Below is a small trained network, with its code and all its weights. Each question gives an input and a class and asks what happens when units are switched off, that is, made to give their printed mean instead of their output.

import numpy as np


def w(rows, s, z=0):
    codes = np.array(rows[::2]) - 128.0
    scale = np.full(codes.shape[1], s)
    scale[-1] = z or s
    return codes * scale


def f(y):
    return y / 2 * (1 + np.tanh(0.7978845608 * (y + 0.044715 * y**3)))


def log_softmax(a):
    a = a - a.max(-1, keepdims=True)
    return a - np.log(np.exp(a).sum(-1, keepdims=True))


def net(x, mask):
    res = np.array(x, float).reshape(1, 4) / 4 @ E
    y = f(res @ A[0][:, :-1].T + A[0][:, -1])
    res = res + np.where(mask, y, B[0][:, -1]) @ B[0][:, :-1]
    return log_softmax(res[-1] @ U[:, :-1].T + U[:, -1])


A, B = {}, {}
E = w([
[54,57,118,4,8,232,253],'x0',
[111,101,148,118,124,178,86],'x1',
[135,125,123,118,129,157,102],'x2',
[147,12,188,21,212,43,113],'x3',
],0.0067)
A[0] = w([
[100,171,122,136,189,121,91,11],'N1',
[93,88,199,66,172,51,143,15],'N2',
[178,114,120,179,222,140,124,10],'N3',
[145,102,160,255,139,83,103,41],'N4',
[173,162,166,139,175,155,119,1],'N5',
[87,180,95,187,84,143,136,29],'N6',
],0.0096,0.0041)
B[0] = w([
[75,90,100,62,90,164,194,161],'N1',
[60,112,145,146,250,192,140,223],'N2',
[55,100,152,117,108,161,181,193],'N3',
[86,125,89,186,68,157,164,253],'N4',
[89,127,138,36,103,237,122,136],'N5',
[117,179,73,105,216,126,54,249],'N6',
],0.013,0.0047)
U = w([
[84,140,159,123,95,143,111,254],'0',
[45,84,55,61,33,210,223,15],'1',
[74,179,102,103,219,166,50,51],'2',
[121,92,136,153,90,114,91,230],'3',
[188,103,222,105,35,1,19,76],'4',
],0.0071,0.0089)

Each question gives the input, the list of numbers given to net, and the class t.
The units are the neurons (one row each of A and B). Each row of codes is followed by its name. A weight is (code - 128) times the scale printed after its matrix; where a second scale follows, it is the last column's (A, B and U).
mask holds one flag per neuron, in row order. A switched-off neuron (its flag False) gives its mean, the last column of its row in B, instead of its output. The means were averaged over made-up inputs and are rounded, as every weight is.
A unit's drop is (log p(t) with every unit on - log p(t) with that unit switched off) / (log p(t) with every unit on - log p(t) with every unit switched off).
The circuit of an input: a set's keep is (log p(t) with only the set's units on - log p(t) with every unit switched off) / (log p(t) with every unit on - log p(t) with every unit switched off). Starting from all 6 units, units are removed one at a time, each time the one whose removal leaves the highest keep (on an exact tie, the one counted first), for as long as the keep stays at least 0.8.
circuit, biggest first: the units of the circuit, biggest drop first
top k neurons: the k neurons with the biggest drops, biggest first
drop of u: that unit's drop, to one decimal
input [-7,2,-5,-1], class 1: circuit, biggest first : (N4 N1 N3)
input [-2,-6,1,8], class 2: top neuron : (N2)
input [3,1,-3,-6], class 2: top 2 neurons : (N6 N4)
input [5,-7,-3,-7], class 2: top 2 neurons : (N6 N4)
input [-7,-5,-6,-4], class 1: top 3 neurons : (N4 N1 N3)
input [0,1,1,-2], class 4: circuit, biggest first : (N2 N4 N3 N1)
input [8,-4,-8,-7], class 0: top 2 neurons : (N6 N4)
input [7,5,7,-6], class 0: top 4 neurons : (N4 N6 N1 N3)
input [3,5,-4,7], class 2: top 2 neurons : (N2 N4)
input [6,7,-6,-1], class 3: drop of N1 : 0.3
input [1,3,-2,7], class 2: drop of N4 : 0.1
input [-7,-7,-2,5], class 1: drop of N4 : 0.2
input [-6,0,-2,0], class 1: drop of N4 : 0.2
